Known rows, with every step that occurs:
lape > gulo > pabug > zumef > meki > tuto: [  91  146    5 -143 -157   35  -11  -85  -48   58 -112  128   -5  202
   14 -152   15 -169   67 -103 -632  150  311  -50   48  113   89   24
  110   -3  110  -37 -316   69 -126  -97 -126   27   26   28   -3  166
  160   61   94   24  153 -201   97  -98  145  -21  163 -101]
bosu > lape > fubez > susupug > fefe > zopa > zumef: [   6  -78    5  -13  309   87   36   16  -55  -16 -443 -120  105   -2
   19   71   18   61  -74   -2  429   87   94 -157   45  116 -191   15
  -27   32   83 -146  456  -65  124  140  277  -86   28  -55  126   38
 -181   13  -12  -30   43 -291  -54   88 -115   73 -124  -30]
dibor > tuto > meki > gulo > pabug > zumef: [ -76  107   25 -207 -295  -75   -9   25   11 -163  241  -60  146 -108
  -12 -157  -97 -200 -204  109 -496  112   39  -15  -11  -59  236   14
  189 -178   10  105 -435  117 -188 -270 -152  -95  121  127 -141 -173
   71   14  -22  -93   -8  -88   76  -35  -37   24  261   -2]
bosu > fubez > susupug > lape > gulo > pabug > zumef > meki: [  81   11   27 -166   75   93   61  -51  -32   64 -189 -120   23   31
   26   80   10   49   90  -74  146  112  188   33   80  169 -200  -99
  -53   76  118 -118  526   -2   32  170   97   85  -13   86   97   74
   40   12    9  -46  179 -441  -73  205  -41   76  -19   -4]
meki > zumef > fefe > gulo > susupug: [  17   18   15   94   23   17  -37   20   22  102  301  199 -130   69
    1 -101   -9  -58  399 -146 -157 -183  176  211   36 -123   89    0
  -70  -74  185   83 -205   72   65  -99  -19   44  -59 -117  -93   -4
   40   15 -133  -34 -169  333  -44  -84  124  -48  -38  -43]
fefe > zopa > difeni > pabug: [-124  -31 -115  142  -65  -90  -23   19  -26   12   40  -28   52   74
  -26 -359  -39 -115  -66   74   18  -73 -173   38  -70 -142 -101 -154
   62  -45   -5  -86 -258 -140   -7 -107   14 -201   63 -105  -37  -45
  -90  -55   99   66  -84  142  168  -84  -50  -61 -148   -1]
susupug > gulo > pabug > zumef > fefe > fubez: [  58   62   -9 -137  -21  144  -55 -104  -28  133  -55   94   -8  395
   24  -59   66   27  189 -117 -308   22  349  -86   38   77 -133  -38
   77   12  108 -127  -29  -12 -145   39 -137  -94  -40  -71    3  180
   79   54   48  -24  -29  274   73   46  163  -82   -8   16]
dibor > pabug > zumef > fefe > difeni > zopa > susupug > gulo > lape: [   0   25   76   47  -11  -46   40  -19  -17  121  147   75  -86  122
   -2 -186  -61 -165  197  -67 -149  -60  333   65   76 -207   70  113
   26   -5  114  -22 -209  -55  -57   53   72   71  -44 -209  -40  141
  -86  -47  -13  -79  117  333   66   31   67  -23  -26   18]
difeni > zumef > meki > tuto > dibor > fubez > bosu > lape > gulo > fefe: [  39   46   72  -57 -338   43  -42   -3    9 -131   50  -59 -102 -144
  -17 -268  -31  -91  167   20 -201   95 -272  -57    8  103  201  158
  141  -34 -111  108 -112  121  -16  -67  -21    5  -48  115 -126  -96
   -9   -3   46  -39    9 -410  -57 -156   79  -99  -67  -18]
lape > gulo > pabug > zumef > dibor > tuto: [  91  155  -55  -97 -155    5  -13  -84  -52   80 -127  149   60  228
   17  -90   38 -151    3  -75 -559  147  276  -54   43  112  113   53
   89  -11  137  -61 -275   52 -129  -87 -150   52   35   52  -12  163
  171   56   65   51  165 -182  121  -78  134   -1  185  -90]
fefe > gulo > susupug > lape > bosu: [  29   73   81 -154  277   -9    4  -51   42   23 -203  145 -135  394
   15  345   89  167   53  -29  175 -190   -5  185  -30  174 -114  -56
 -204  -60  -73    4 -354  -90   50   96   34   82 -103  -51  -27   95
  105   38  -26    7  -10  367  115  149 -104  -51  -82  -21]
kupuf > dibor > tuto > meki > zumef > fefe > zopa > susupug > gulo: [ -89  -10   45  206 -281 -123  -10   39   60  -69  329  108  128 -177
  -11   48  -52 -173 -138  216 -547  -67 -150  -19  -47 -293  263   53
   85 -138   18  162 -257  107  -57  -97  -65  -98   93  154  -34 -250
   38  -28 -108  -60 -149 -150 -127 -194   49  109  175   80]
pabug > zumef > fefe > gulo > lape > fubez > bosu > tuto > meki: [  16  -15  -51  -21   24  -17  -29   41   25   65   -7  -17 -187  177
   12  305   21  107  220  -30   54  102  -86   91  105  168   -5  -32
  -48  -28   53   53  307   35   23  -37  -44   -1  -38  -39   52   50
 -211   -1  -70  -53   32   15  -39   69   49  -54 -214  -11]
tuto > meki > kupuf > dibor > fubez > lape > gulo: [  71   38   71 -120 -119   39    4   14   16  -86  456   -4  240 -218
  -29  298  -66 -145 -367  -95 -357   28  138  -51 -105 -298  184   61
  129  -11  -61  169 -437   98  -36 -144 -129  101  154  160  -97 -154
   30  -50 -109  -36  -85  -81 -220 -186   13   60  428   -1]
susupug > lape > fubez > bosu > tuto > meki: [  91  -23  213 -100   96   81    8   19    3   49 -246 -261 -125   93
    2  305    3  167 -358   84  462  -22   55   -4  -60  283 -200   36
 -108   50 -225  -41  253  -91   43  -21   84   51   45  193   92 -140
  -71   -4  -29    1   73  127  -15  193 -120  107  -57  -35]
susupug > fefe > difeni > zumef > meki > kupuf: [  -1  -92  -22   82  -97  -73  -15   27    4  -18  -22   51    6 -162
  -16 -262  -63   36 -112 -218   65   73  -48    0  -90 -114  -29  -90
  206   49   59   58 -111   14  -49  -37    3 -178   52  -86    8   11
  -40   29    4    0 -148 -369  -85 -124  115 -265  -95  -10]
bosu > tuto > meki > gulo > pabug > zumef > fefe > difeni: [-132  -66  -61 -145 -173  -62   -9   26  -62   12  131 -233  -39  133
  -12  176  -23  -19  -34   92 -195   31   21  -47   59   46 -122  -23
   26  -69  -68  -26    6   66 -114 -163 -182 -345   95  -48  -10  -82
 -133   51  -93  -16  -27 -110    6   -9   39  -51  183   25]
meki > kupuf > dibor > pabug: [  47   92   -3  167 -222   38   42   -1   27   98  524   56  209 -280
  -18  -48  -37 -236 -170  -70 -415 -137  340  -64 -137 -417  252   68
   85    6   60  233 -326   99   31  -19  -44  131  171   77  -37 -120
   91  -46  -92   61   18  301 -218  -57   74  150  228  -27]
difeni > zopa > susupug > lape > bosu > tuto: [ -75  -65   50  123  132 -125    5   38  -29   19 -408  -71   22    4
   -2  185   59   77  225  160  224  -51 -240    7  -17   57   -3   94
 -135   -1 -297  -97  276  -98   55    5   76  -11 -110  -79   -9    7
  -10  -10  -61    1   96  541  126   41 -215  -19 -150   32]
difeni > zopa > fefe > gulo > susupug > lape > bosu > tuto: [ -79 -111   34  233  229 -128  -47   32  -43  -52 -481   48    4   76
    1   71   91  125  228   70  246  -54 -220   30  -35   42    4  -51
 -145   36 -221  -72    0 -105   93   54   -1  -93 -130 -139  -88   99
  -29   -2  -31   44  -24  300   49  -63 -266 -165 -190   16]
tuto > meki > zumef > fefe > fubez: [ -62  -22  104  -87 -113   44  -28   60   -5   -3  448  -70   10 -154
  -32  -23 -117  -87   22 -101 -217  -80   80   73   24 -206   64   10
   82  -30   33   94 -149   95  -13 -213  -77  -82   59   36 -118 -157
   18  -27 -169  -97 -266  248 -175 -222  109  -16  271   21]
pabug > zumef > meki > tuto > dibor > fubez > lape > bosu: [  89  128   32 -109 -375   -5  -14   16  -25 -118  197 -106  -95 -156
   -1 -150  -77  -83  -31  -42 -332  157  -23  170   24  138  277   75
  138  -46  -10  106  181  161  -95 -155   10  154   20  163  -21 -120
    0   21   -6 -110   32 -188  -21   32  111   71  -46    4]
fefe > zopa > gulo > lape > bosu > tuto > meki > kupuf > dibor: [-117 -112  -69   55   71   38  -54   72  -11  -41  -92   83 -157   68
   -4  272  -26   38 -150  150  -52  -60 -219  -41  -57  -88  -18  -61
  -23  -63 -118   95 -147  -47   14   39  -16 -109   59  -58   -3 -134
  -98   62  -40   65 -128   13 -102 -191 -132    3   18  -10]
pabug > zumef > dibor > kupuf: [  92  169 -218   41 -275  -55  -11   15  -16   94  135  -43   33 -131
   -3 -138   45 -104   57 -147 -339  100  -20  197   14   19  324   51
  152    7  164  123  412  141  -46  -46  -64  173   92  125  -34  -20
   35   34 -131   -3   42   -2 -192   25  192  -17   -3   -6]
pabug > zumef > dibor > tuto > meki: [  32  140 -126  -49 -385 -107  -10   26  -18  -18  133  -56   42 -118
  -10 -104  -43 -114  -33  -32 -423  158 -133  187   29   64  323   66
  166  -69   86  122  198  164 -111 -167 -123   63   78  178  -55 -120
   58   20 -105  -68  -25 -190 -126  -55  163  -11   49   15]
fefe > difeni > pabug > zumef > meki > gulo > lape > bosu > fubez: [ -88  -81  -70 -124 -103   68   -2  -14   -3  -56  190 -126 -114  128
  -10 -341  -24  -28  -59 -114   25  -20   17  176  -19    5 -175 -134
  -42  -50  103  -58  -38  -65    9  -51   42   65   27 -139   70  -37
  -12    3  163   38  -57   96  166  205  108  -33 -134    6]
zopa > gulo > lape > bosu > fubez > susupug > fefe > difeni > pabug: [ -99 -160  -15 -177  368  196  -13  -14   63  -55 -189   47 -107  116
   11  246    8  168   59   99  380  -83   14 -115  -13  -57 -159 -119
 -165   -4  -39  -36 -116  -82   84  175   82    3 -100 -132  121   75
  134   47  138   47  -45  291   71   61 -165    4  -69  -29]
gulo > fefe > fubez > lape > bosu > tuto > dibor > pabug: [ -90   42   36    4  253   -5   38   22  -54  -36  119  -84  -71  -81
   -7 -256  -57   71  -53   77  525 -150   32  -61   74  128 -148    6
 -181   90  -63  -43  217  -41    0   29    0  -69   18   14   37   20
   48  -40  127   71  -34  438   66  145  -41  120  161   34]
lape > gulo > susupug > fefe > fubez > bosu: [  99   12   27 -136  250   91   44  -70   34   36 -145  313   55  172
    7  180   97   66   55  -19  157   26   93  -61   28   99  -85  -38
 -153   61  -21  -58 -103  -57   28   64  -76  -64  -76  -61  111  179
  101   12    9   -5   23  295   87  -58  -30  -64   85   -4]
fefe > gulo > susupug > lape > fubez > bosu > tuto > dibor > kupuf: [  49   35   80  -82  195  -40  -13  -25   43   33 -119   45 -112  310
   15  459   90  202 -194   23  244 -176 -122  113  -35  164 -175  -18
 -185   -8 -105   16 -265  -61   61  129   18  130  -71   -1  -58   54
  -33   59 -114   34   26  155  -29  133 -148  -32  -27  -19]
bosu > fubez > lape > gulo > fefe > difeni > zumef > meki > kupuf > dibor: [  57  -64   -3   64   45   65   31   16  -29  -79  102    7   48 -123
   13 -126   63  -51  -14 -141  161   79   58  -66   20  -31  -92  -73
  -26  101   86   -1  250    1   75  147   77  124   52   48   57   37
  -64  -70   93   37  102 -657 -148  128   73   -4   26  -41]
bosu > fubez > susupug > fefe > difeni > pabug > zumef: [ -16  -94 -109  -61  124   21   63  -20  -18   10  -55  -71  172  -36
   14  -86  -41   77   51  -64  382  111   66  -46   63   10 -282 -198
  -75   85  167 -133  607    4   64  112  132 -103   -9  -13  170   66
  -42  -26   36  -47   76 -154  -19  127  -90  -42 -125   50]
zopa > susupug > lape > bosu > tuto: [ -68  -21   55  -98  162  -33   42  -49   37  136 -220 -189  -94   65
    0  322   61  158  -26  222  386 -169 -189   94   34  111  -39  116
 -170  -37 -309 -118  339  -61   49   16  117   25 -130  -20  148    8
  127   23  -60  -27  105  805  201  155 -107  120    6   23]
kupuf > dibor > pabug > zumef > fefe > difeni > zopa > gulo > lape: [ -65   30   13  303 -136  -52   43   40   27   43  240  117  -39  -55
   -2 -111  -41 -209  160   87 -422 -118  242  -54  -16 -335  172   66
   -3  -37  144  148 -285    7   22  113   39   76   79  -10    2  -87
  -17  -66   39   16   46    9  -85  -28   56  145   -6   41]
lape > fubez > susupug > fefe > zopa > gulo > pabug > zumef > meki: [  39  -33   66  -58  284   83   33    7  -21   19 -346   27 -198   39
   14  129    7  145  -12  -86  263  129  138   -2   27  208 -148  -95
   20   79  194 -110  473  -32   10  202   96   17   59  -49   70   22
  -90   56   53  -14   23 -447   -1   19  -63   25  -94  -84]
kupuf > dibor > fubez > susupug > lape > bosu > tuto > meki: [  53   53   40   65  -92  -15   48  -46    4  -66  150  -78   99  -65
   -8  372  -32    0 -150  203  -29  -68    0  -47  -67  -34   96   66
 -119  -61 -113   65  136   33   20  -31   58    2   83  226   97 -266
   90  -43  -28  -52   64  220   42   93 -130  307  153  107]
pabug > zumef > fefe > gulo: [  14   85 -113   21  -41  -47  -10   21   42   87  109   89  -36  156
   12   31   23    3  381  -98 -225   86   68  149   93   52  138  -28
   21  -44  162   23  240   48   -5  -53  -70  -15  -34  -59   36   99
  -83  -23  -60  -58   34   94   25   17  116  -82 -213   -8]
meki > dibor > pabug > zumef > fefe > zopa > gulo > lape > bosu > tuto: [   6   -2   50   94 -184    1    8   48   48   62  297   -6  -85    3
    8  103  -96 -153 -117  148 -220 -102  209  -26  -36 -208  104   88
  -42  -12    9  137 -198   94  -12   16  -17   89   46   13  -65   -9
  -92   27  -59   54    3  -14  -91  -52   23   72   22  -11]
zopa > susupug > fefe > gulo > lape > fubez > bosu > tuto > meki > zumef: [ -63 -129   58  -18  283 -128   -3  -19   17   62 -199  -19 -195   56
    0  330   51  244   21   26  504  -96 -281   21   64  -51 -136    8
 -146  -29 -141  -40   56   20   49   85  110  -21 -165 -117   89  111
   13   59  -84  -69  -59  554   39  -20 -108  -79   12   10]
tuto > dibor > fubez > lape > gulo > fefe > zopa > zumef: [  36   94   93  -28 -117  -53  -14  -13  -41  -87  184   24   58   19
  -17   21 -104  -71 -210   16   79   41  -71  -74  -31   -7    9  118
   94  -54  -89  -60 -236   14  -35 -179  -65   56   43   97 -133  -77
   -8  -36  -47  -34  -56  -70   87 -194 -105  112  214   37]
meki > kupuf > dibor > fubez > susupug > lape > bosu > tuto: [ 122   37  -37  107 -128   47   20  -31   31   16  339    0  179 -224
   -6  316  -13  -30 -281   40  -69  -87   87   13 -146 -157  173   57
  -40   -8  -78  160   52   61   59  -46  -19  166  100  119   36 -203
   69  -13  -91   37   43  298 -115   79  -62  233  130   16]
difeni > zumef > dibor > tuto > meki: [ -33   63  -33   -4 -404  -21  -39    0   11  -25   43  -71  -15 -110
  -31 -107    0 -106  146   57 -321   46 -337  -26  -43    5  282  143
  210  -67  -55  138  -61  128  -40  -78 -119  -40   34  148 -185 -175
   62  -20  -67  -24  -51 -254  -97 -184  150 -108  -38   -2]
difeni > zopa > gulo > fefe > fubez > lape > bosu > tuto: [-119  -83  -38  153  312   -4  -34   98  -56 -153 -295   79  -23  -16
    5  -41   57  103  308  116  275  -30 -121 -149   11   66  -14  -23
 -167   84 -166  -77  145 -114   37   90    2  -82  -77 -105  -39   31
  -30  -26   99   93   16  233   68  -10 -221  -85 -110   -6]
tuto > meki > kupuf > dibor > fubez > bosu > lape > gulo > susupug > fefe: [  71  -34   44 -119  -51   38    0   37   49  -78  334   33  252 -256
  -17  349  -49  -62 -411  -81 -115   30   27  -56  -82 -240   94   35
   82   -4  -58  191 -387  102   -3 -110  -73   29  100  125  -49 -111
  -23    2 -134  -29 -135 -111 -270 -224  -47   -4  380   29]
zopa > gulo > fefe > difeni > pabug > zumef > dibor: [-135   -3 -185  -43  164    4  -21   35   47  -55   84  102 -108   46
   -8 -297  -13   21  112  -17   15  -70  -86   99   39  -11   45  -67
  -23    0   98  -32 -153  -24  -36    6 -118  -23  -18 -104   11   28
  161   24  153  118 -120  -17   32 -120   32 -138   83  -48]
gulo > fefe > difeni > zopa: [-100   24 -116  137  202 -197   21   71  -49  -76 -107  131    2  -73
  -14 -521  -98  -87  110 -119  187  -17 -126  125    3   81  -75 -100
  -29    0    8   -6   43 -102  -30 -201  -52 -141   90 -153  -46    9
   39  -31  118   86  -84   48   91    9  -53 -144   87  -23]
difeni > zopa > susupug > fefe > gulo > lape: [ -63  -78   44  139  273 -198    1   26   13  -22 -410  129   62   -4
   -3  136   61   90  394   -9  193    2 -265   -8  -23 -126    5   16
  -87  -44 -140  -21  -13  -62   58   80   37   -5 -139 -194  -49  152
   45    2  -30  -42  -18  498   62  -57 -196 -126 -162   30]
fubez > bosu > lape > gulo > susupug > fefe > zopa > zumef: [  29  -76  -89   42  149  124  -19   25  -34   45 -331   13   -5    0
   31  -49   86  106  -21   41  409   29  -30 -201   42  174 -166    0
  -81   68 -129  -75  143  -88   86   26  187 -114 -103   17  136  104
 -170   14  -15   64  103   -4   75   13 -101  -66 -171   24]
zopa > difeni > zumef > meki > tuto: [ -79   28  -11  113 -354  -77  -14   -7  -13  -63  124 -106  -58 -169
  -40 -396  -15 -213  141   66 -192  -51 -247  -10  -63 -171  176  -60
  224  -35 -106   64 -397  -17  -14 -131  -13 -143   26  -21 -174  -90
   17  -91   79  -24  -38 -250   31   -9   99 -109 -104  -56]
lape > fubez > susupug > gulo > pabug > zumef: [ 100   55   62 -160  244  163   40  -75  -62   75 -290   39  -97  267
   18  189   35   63   20  -63  128   91  349  -65   27  226 -186  -38
  -51   69  125 -171  462  -48    4  136   49   53   59  -14   61   43
  -46   15   29  -43  111   -2   67  174  -45   64  -30  -79]

Rows:
[  32    8  -13   19 -125  137   -7  -21   18  -69  197 -133   83 -140
   22 -241   44  113 -148   59  -24  -29  -41  -63   63   75  -72   44
 -118   64  -75  -46  272  -20   23   73   73  156 -114   38   98   10
   63    3   71   11   52  334   68  194   75  195   -1   66]
fefe > fubez > bosu > lape > gulo > pabug > zumef > meki > dibor > tuto
[  77   40   -4   23   80   38   11   -1  -10 -102   73  122   18 -143
    4 -181   13 -103 -103  -40 -165   46  154  -40  -31  -33  127   70
   41   68   33   35 -315  -10  -33   80  -56  178   42   73  -25   22
  -25  -54  155   76   98 -708  -32   84  124  -21   54  -64]
fubez > lape > gulo > fefe > difeni > zumef > meki > kupuf > dibor > tuto
[  94    7  -13  -38  -12   43   20  -21  -43  -39  -35  -52  160    5
   34  -44   77  -38  -49  -63   62  152  153  -92   68   92  -73  -28
  -28   49  104  -77  325   39    0   75   67  134   10  105   77  110
   36  -26   75   -8  211 -392   -2  165   41  101   46  -37]
bosu > fubez > lape > gulo > pabug > zumef > dibor > tuto
[  18  -66  127   13  167  -23   35   16  -22  -46 -284   -9  -73 -109
   -7  210  -17   89 -226   -9  378  124 -145  -46  -34  166  -67  -67
   91   39   97  -50  415  -22   37   46   84  -72  110   43  -11 -100
  -93   -8  -75  -45  -73 -518  -62  -74  -75   52  -11  -33]
lape > fubez > susupug > fefe > zopa > zumef > dibor > tuto > meki
[  35  -79   29   36  192   61   -3  -15    8   11 -151   -2  144  -55
   23 -127   53  222 -100  -65  403   30  133 -225   20   26 -233  -72
  -80  113    5  -92  194  -41   12  113   79 -162  -84  -13  186  180
   65   30   85   12  -32  363   64   28  -17   -7  -45   53]
susupug > fefe > fubez > bosu > lape > gulo > pabug
[  11  -57  -54  -80  339  115   21   29  -38  -11 -423  -84   90   82
   39   64   12   91  -91   -4  248  109  259 -115   90  115 -215   22
  -62   40  168 -168  409  -39   66  222  227   -1    1  -79  141   99
 -161   73   69   -9   87 -336  -38   89 -117   60  -88  -62]
bosu > lape > fubez > susupug > fefe > zopa > gulo > pabug > zumef
[  75   14  -69  -71  -28  179  -20    8  -53   51 -161 -156   20  -21
   39 -136   77   54    7  -37   19   72  225 -142   72  182  -73   69
  -79   72  -94  -65  185  -16   16   24  144   36  -76   98  149  120
  -66   39   40   65  215  -17   76  160   15   25  -58  -20]
fubez > bosu > lape > gulo > pabug > zumef > meki
[  57   77    4  -99  131  114   54 -103   12   81    0  -44    5   45
   10   10   36  183   24   24   42  -80  105  106   58  120 -160   16
 -138   92   62 -155  448  -80   40  240  -42  185 -105   -2   61   34
  190   -5   43  -29   15  339   41  194   74  221   -5   78]
fefe > fubez > susupug > lape > gulo > pabug > zumef > dibor
[-117  -24  -89  198 -281 -177  -45   66  -47  -71   15   -2  -36  -65
  -30 -300  -52 -149 -153   95 -144    2 -420   67  -64 -118   75  -70
  215  -69  -54   19 -240  -79  -54 -132  -28 -203   88  -27 -193 -156
 -153  -50  -16    7 -129 -427   18 -206    4 -128  -74   -3]
fefe > zopa > difeni > zumef > dibor > tuto > meki
[ -12   17  -16  116 -214 -107  -25  -45   -4  -46   76  -58  -96  -66
  -23 -227   -7  -82  100  -36  -41  -61 -158    3  -75 -184   44  -92
  194   -5   17    1 -545  -28  -37   14    0  -27  -28  -58 -221   23
    0  -45  112    7  -40 -517   77   22   48 -135 -105  -36]
zopa > difeni > zumef > meki > dibor > fubez > susupug > fefe > gulo > pabug
[  90   -8   -3   -7  159    7    7  -17    9  -52 -168  184   33   10
    9   28   81  -23  -72   60   81   41   19  -32  -27   10   24   44
   19   44   10  -45 -322  -58  -15  145  -40   79  -46    5  -53  103
  -68  -31  105   22   59 -600   49    9   47  -66  -88  -34]
fubez > lape > gulo > susupug > fefe > zopa > difeni > zumef > dibor > tuto
[ -20  -28    9  -47  161  -20   28  -77   82  202 -128  -89 -112  122
   15  244  103  199   83  175  229 -112 -167  100  125  124 -117  124
 -157    9 -170 -182  327  -78   33  103    7  122 -223 -104  149  140
   87   20   -5  -17  146  603  202  102    5  113  -31   41]
zopa > susupug > lape > gulo > pabug > zumef > fefe > fubez > bosu > tuto
[  88  -18   16   52  -35 -141  -57  -18   -6  -16 -132   -3  -64  101
   23   57   16  201  -65 -163  121   71   10  -47  -30   75  -95  -97
   28   16   53   33 -211   88 -110   23    8  -97  -58   37   31  162
   15  106   31   23  -21 -208   35  -12   -4 -156  -92   14]
susupug > fefe > gulo > pabug > zumef > meki > dibor > fubez > bosu > tuto
[ -79   -3 -103  -24 -351  -63  -22   -4   30  -52  408 -129  120  -82
  -26 -474 -137 -146 -352  -64 -429  -30  -86  162  -61 -140  -10  -36
  154  -20   83    6 -277   24  -64 -192  -36   66   70  -56  -31  -96
   16    9   62   44  -76  -73   28  -41  153  -62   23   16]
fefe > difeni > pabug > zumef > meki > tuto > dibor > kupuf
[ -21  -70  -43   27  108  -68   18    7   49   25 -160  225  -65 -145
  -21  -25  -12    8  102 -150  206  -40 -293  157  -67   29  -48 -118
  144  -15   45  114 -252  -19    7  -57  -31  -64    0 -223  -93    1
    4   54  -59    3 -205 -205  -87 -139   23 -188  -46   24]
gulo > susupug > fefe > difeni > zopa > zumef > meki > kupuf
[-117   -8   13  198 -364  -98   -5   43   77  -91  494    3  209 -249
  -24 -133 -115 -226 -205  184 -581  -92  -79  -26  -83 -314  228   20
   89 -126   80  194 -432  115  -34 -193  -72  -64  143  173  -22 -305
   82  -55  -12    1 -139 -149  -84 -139   93  144  166   65]
kupuf > dibor > tuto > meki > zumef > fefe > difeni > pabug
[  38  -51  -79   59   51  131  -35   47  -51   11 -145  -70  -44 -163
   21 -193   69   47  -51  -60  272   37  -46 -125   25  151  -39   15
  -21   83 -121  -10  143  -61   71  -13  143  -17  -46   49   78   65
 -146    6  -13  114   84 -221  -29   32  -19  -47  -75  -18]
fubez > bosu > lape > gulo > fefe > zopa > zumef > meki > kupuf
[   1   99  218  -97 -206   30   58   -2    4  110  379  -71   74   23
   -6   79 -144  -90 -216   80 -232  -62  416  -40   35 -183  -22  176
   20   58   55  -65 -161   36  -20   84  -81   79   14  110  -87   14
  -32  -33 -140  -60    7  -38 -101 -115   13  140  184   51]
tuto > dibor > pabug > zumef > fefe > fubez > susupug > lape > gulo
[  32   22   17  224   47 -126  -25    4  -73  -37 -422  103  -67  -66
  -17  -84   51  -42  373  -70  169   69 -303   -5  -54  144  127   32
  108   20  -37  -40   37  -86   43  -60  -18   52  -36  -14 -209  -10
   25  -59  -39   43  -16 -294    3 -131  -85  -71 -149   30]
difeni > zopa > zumef > dibor > fubez > susupug > lape > gulo > fefe
[  -8 -140  170  -18  241   -3  -19   25  117   31   49  -18  -50  134
   10  574   79  185  187    1  241  -58 -139   12   14   48  -93  -26
 -159  -69  -65   74   44  -46  104    1  -59 -102  -57 -136   36  110
  -48  -16  -94  -18  -73  171    0   50    1   55  -71  -16]
zumef > fefe > gulo > lape > fubez > bosu > tuto > meki
[ -27  -17  -91 -205   84  190  -17  -94  106  123  161  -54   66  201
  -14  -13   -4   54  370   44  -18  -18   67   29   37  -18  -95  -42
  -77  -10  178  -67   51   18   30   93 -122   58 -108  -69   95   83
   39  -22  147    1  -55  559   71   80  109   -2 -307   73]
difeni > pabug > zumef > fefe > fubez > susupug > gulo > lape
